Below are the code and all the weights of a small trained network. Each question names an input and a target symbol and asks about switching units off, where a switched-off unit gives its printed mean instead of its output.

import numpy as np


def w(rows, s, z=0):
    codes = np.array(rows[::2]) - 128.0
    scale = np.full(codes.shape[1], s)
    scale[-1] = z or s
    return codes * scale


def f(y):
    return np.maximum(y, 0)


def softmax(a):
    e = np.exp(a - a.max(-1, keepdims=True))
    return e / e.sum(-1, keepdims=True)


def log_softmax(a):
    a = a - a.max(-1, keepdims=True)
    return a - np.log(np.exp(a).sum(-1, keepdims=True))


def net(x, mask):
    ids = ['ΛΠαβδζμω'.index(c) for c in x.split()]
    T = len(ids)
    res = E[ids] + P[:T]
    u = 0
    for l in range(3):
        r = res
        for j in range(3):
            rows = slice(2 * j, 2 * j + 2)
            q, k, v = (r @ M[l][rows].T for M in (Q, K, V))
            z = softmax(np.where(np.tri(T) > 0, q @ k.T / 2**0.5, -1e9)) @ v
            o = O[l][rows]
            res = res + np.where(mask[u + j], z, o[:, -1]) @ o[:, :-1]
        u += 3
        y = f(res @ A[l][:, :-1].T + A[l][:, -1])
        res = res + np.where(mask[u : u + 4], y, B[l][:, -1]) @ B[l][:, :-1]
        u += 4
    return log_softmax(res[-1] @ U[:, :-1].T + U[:, -1])


Q, K, V, O, A, B = {}, {}, {}, {}, {}, {}
E = w([
[7,161,140],'Λ',
[138,205,90],'Π',
[163,173,106],'α',
[159,7,128],'β',
[216,139,139],'δ',
[98,174,68],'ζ',
[143,192,107],'μ',
[143,195,106],'ω',
],0.019)
P = w([
[153,1,13],'0',
[96,163,205],'1',
[104,134,163],'2',
[110,116,146],'3',
[114,103,128],'4',
[116,94,122],'5',
[120,87,112],'6',
[126,80,103],'7',
[134,75,101],'8',
[139,68,96],'9',
[141,65,97],'10',
],0.0061)
Q[0] = w([
[123,72,55],'L0H0',
[164,184,87],'L0H0',
[100,204,88],'L0H1',
[164,211,80],'L0H1',
[131,80,180],'L0H2',
[81,9,107],'L0H2',
],0.016)
K[0] = w([
[97,163,20],'L0H0',
[100,201,168],'L0H0',
[83,216,26],'L0H1',
[193,248,55],'L0H1',
[106,36,224],'L0H2',
[47,73,130],'L0H2',
],0.011)
V[0] = w([
[158,197,80],'L0H0',
[122,96,143],'L0H0',
[2,170,67],'L0H1',
[105,139,127],'L0H1',
[48,110,104],'L0H2',
[66,110,101],'L0H2',
],0.0076)
O[0] = w([
[163,47,85,255],'L0H0',
[118,159,156,80],'L0H0',
[208,184,253,156],'L0H1',
[161,145,150,125],'L0H1',
[174,35,78,63],'L0H2',
[165,48,92,82],'L0H2',
],0.0057,0.0032)
A[0] = w([
[97,120,201,129],'L0N0',
[6,151,81,5],'L0N1',
[210,86,181,160],'L0N2',
[164,165,174,158],'L0N3',
],0.015,0.0026)
B[0] = w([
[209,122,55,178],'L0N0',
[88,250,187,174],'L0N1',
[64,196,135,237],'L0N2',
[24,145,80,255],'L0N3',
],0.012,0.0037)
Q[1] = w([
[119,138,186],'L1H0',
[129,149,125],'L1H0',
[185,189,158],'L1H1',
[197,116,105],'L1H1',
[133,106,116],'L1H2',
[252,128,104],'L1H2',
],0.027)
K[1] = w([
[157,201,169],'L1H0',
[74,128,57],'L1H0',
[112,220,115],'L1H1',
[243,148,137],'L1H1',
[84,166,81],'L1H2',
[149,250,169],'L1H2',
],0.019)
V[1] = w([
[197,201,109],'L1H0',
[167,117,253],'L1H0',
[156,202,103],'L1H1',
[131,138,93],'L1H1',
[174,140,167],'L1H2',
[27,140,91],'L1H2',
],0.011)
O[1] = w([
[67,74,34,112],'L1H0',
[66,196,2,8],'L1H0',
[211,144,208,207],'L1H1',
[152,129,116,157],'L1H1',
[85,165,82,76],'L1H2',
[148,41,174,179],'L1H2',
],0.008,0.011)
A[1] = w([
[116,192,81,161],'L1N0',
[84,126,10,252],'L1N1',
[112,146,77,57],'L1N2',
[74,183,180,85],'L1N3',
],0.014,0.0035)
B[1] = w([
[117,92,165,143],'L1N0',
[254,127,122,128],'L1N1',
[133,132,147,128],'L1N2',
[168,170,68,254],'L1N3',
],0.016,0.0042)
Q[2] = w([
[96,181,119],'L2H0',
[99,147,77],'L2H0',
[197,137,116],'L2H1',
[252,213,143],'L2H1',
[179,159,98],'L2H2',
[101,239,192],'L2H2',
],0.031)
K[2] = w([
[143,110,77],'L2H0',
[206,142,108],'L2H0',
[139,194,103],'L2H1',
[80,252,157],'L2H1',
[83,167,131],'L2H2',
[131,51,59],'L2H2',
],0.034)
V[2] = w([
[96,165,208],'L2H0',
[152,7,108],'L2H0',
[98,124,120],'L2H1',
[207,60,34],'L2H1',
[177,143,222],'L2H2',
[67,163,172],'L2H2',
],0.013)
O[2] = w([
[217,123,101,123],'L2H0',
[11,135,1,250],'L2H0',
[65,116,129,101],'L2H1',
[54,198,218,118],'L2H1',
[221,103,207,183],'L2H2',
[132,83,115,79],'L2H2',
],0.0084,0.022)
A[2] = w([
[139,231,169,2],'L2N0',
[110,209,96,61],'L2N1',
[160,248,135,174],'L2N2',
[98,254,171,109],'L2N3',
],0.013,0.0069)
B[2] = w([
[143,33,10,170],'L2N0',
[202,67,178,196],'L2N1',
[20,162,202,247],'L2N2',
[187,236,60,200],'L2N3',
],0.014,0.013)
U = w([
[121,152,154,159],'Λ',
[81,75,255,255],'Π',
[206,61,165,200],'α',
[76,55,144,82],'β',
[150,62,105,87],'δ',
[146,66,115,64],'ζ',
[138,72,138,17],'μ',
[141,75,144,5],'ω',
],0.0086,0.0048)

Each question gives the input, a string of symbols that net reads in full, and the target symbol t.
The units are the heads (2 rows each of Q, K, V and O) and the neurons (one row each of A and B). Each row of codes is followed by its name. A weight is (code - 128) times the scale printed after its matrix; where a second scale follows, it is the last column's (O, A, B and U).
mask holds one flag per unit, layer by layer, with each layer's heads first. A switched-off unit (its flag False) gives its mean, the last column of its rows in O or B, instead of its output. The means were averaged over made-up inputs and are rounded, as every weight is.
A unit's drop is (log p(t) with every unit on - log p(t) with that unit switched off) / (log p(t) with every unit on - log p(t) with every unit switched off).
The circuit of an input: a set's keep is (log p(t) with only the set's units on - log p(t) with every unit switched off) / (log p(t) with every unit on - log p(t) with every unit switched off). Starting from the 12 units with the biggest drops (on a tie, the unit counted first), units are removed one at a time, each time the one whose removal leaves the highest keep (on an exact tie, the one counted first), for as long as the keep stays at least 0.8.
units of the circuit, in order: the units of the circuit, biggest drop first
most important unit: the unit with the biggest drop
k most important neurons: the k neurons with the biggest drops, biggest first
which heads matter: for each layer, one digit per head in row order, 1 if its drop is at least 0.15 and else 0, layers parted by /
drop when u is switched off: that unit's drop, to one decimal
input ω ζ α α β Λ Π, target Π: 4 most important neurons	(L1N3 L0N2 L2N2 L0N0)
input α ζ Π δ Π β, target β: 2 most important neurons	(L1N3 L0N3)
input Π ω δ Π Λ ζ ω, target Π: 2 most important neurons	(L2N2 L0N1)
input μ α Π μ α α δ Λ Π Π, target α: 3 most important neurons	(L0N2 L0N1 L2N2)
input δ δ ζ δ Λ ω δ α α, target Π: units of the circuit, in order	(L2H0 L2N2)
input Π α δ μ Λ ζ ζ Λ δ μ, target Π: most important unit	L0H1
input ζ ζ ζ δ, target Λ: which heads matter	011 / 001 / 000
input α δ Λ δ, target Π: 3 most important neurons	(L0N0 L1N3 L2N3)
input ζ δ Π δ, target Π: 2 most important neurons	(L0N2 L2N2)
input μ δ α δ α δ ζ μ, target Π: which heads matter	000 / 000 / 110
input Λ δ Π δ μ Λ Λ, target α: which heads matter	011 / 000 / 100
input β δ Π δ δ Λ δ μ δ δ β, target Π: which heads matter	010 / 110 / 011
input δ δ ω Π α Π μ ω Λ ζ Π, target α: 4 most important neurons	(L0N1 L0N2 L2N2 L0N0)
input α Π δ ζ δ δ μ μ Λ α ζ, target Π: units of the circuit, in order	(L0N1 L2N2)
input Λ δ ζ δ α ζ β, target β: 2 most important neurons	(L1N3 L0N2)
input Π ζ ζ, target Π: units of the circuit, in order	(L2N2 L2H0)
input α δ β δ δ ζ ω δ Π, target Π: which heads matter	010 / 100 / 000
input β δ α α ζ α μ ζ δ β, target Π: most important unit	L1H1
input δ δ α ζ ζ α δ μ ζ ζ Λ, target Λ: units of the circuit, in order	(L0N1 L2N3)
input Π α δ, target Λ: 3 most important neurons	(L0N3 L0N2 L2N3)
input ζ Λ α ζ α ζ, target α: 3 most important neurons	(L0N2 L2N2 L0N0)
input Π Λ ζ Π ζ Λ δ Λ, target α: units of the circuit, in order	(L2H0)
input Λ δ Π α ζ δ μ δ δ δ, target α: 3 most important neurons	(L2N2 L0N3 L0N2)
input μ α ζ μ α Π μ α, target α: which heads matter	100 / 100 / 111
input δ α ζ Π α μ ζ δ α, target Π: which heads matter	010 / 100 / 110
input δ α δ α α, target α: drop when L0N1 is switched off	1.1
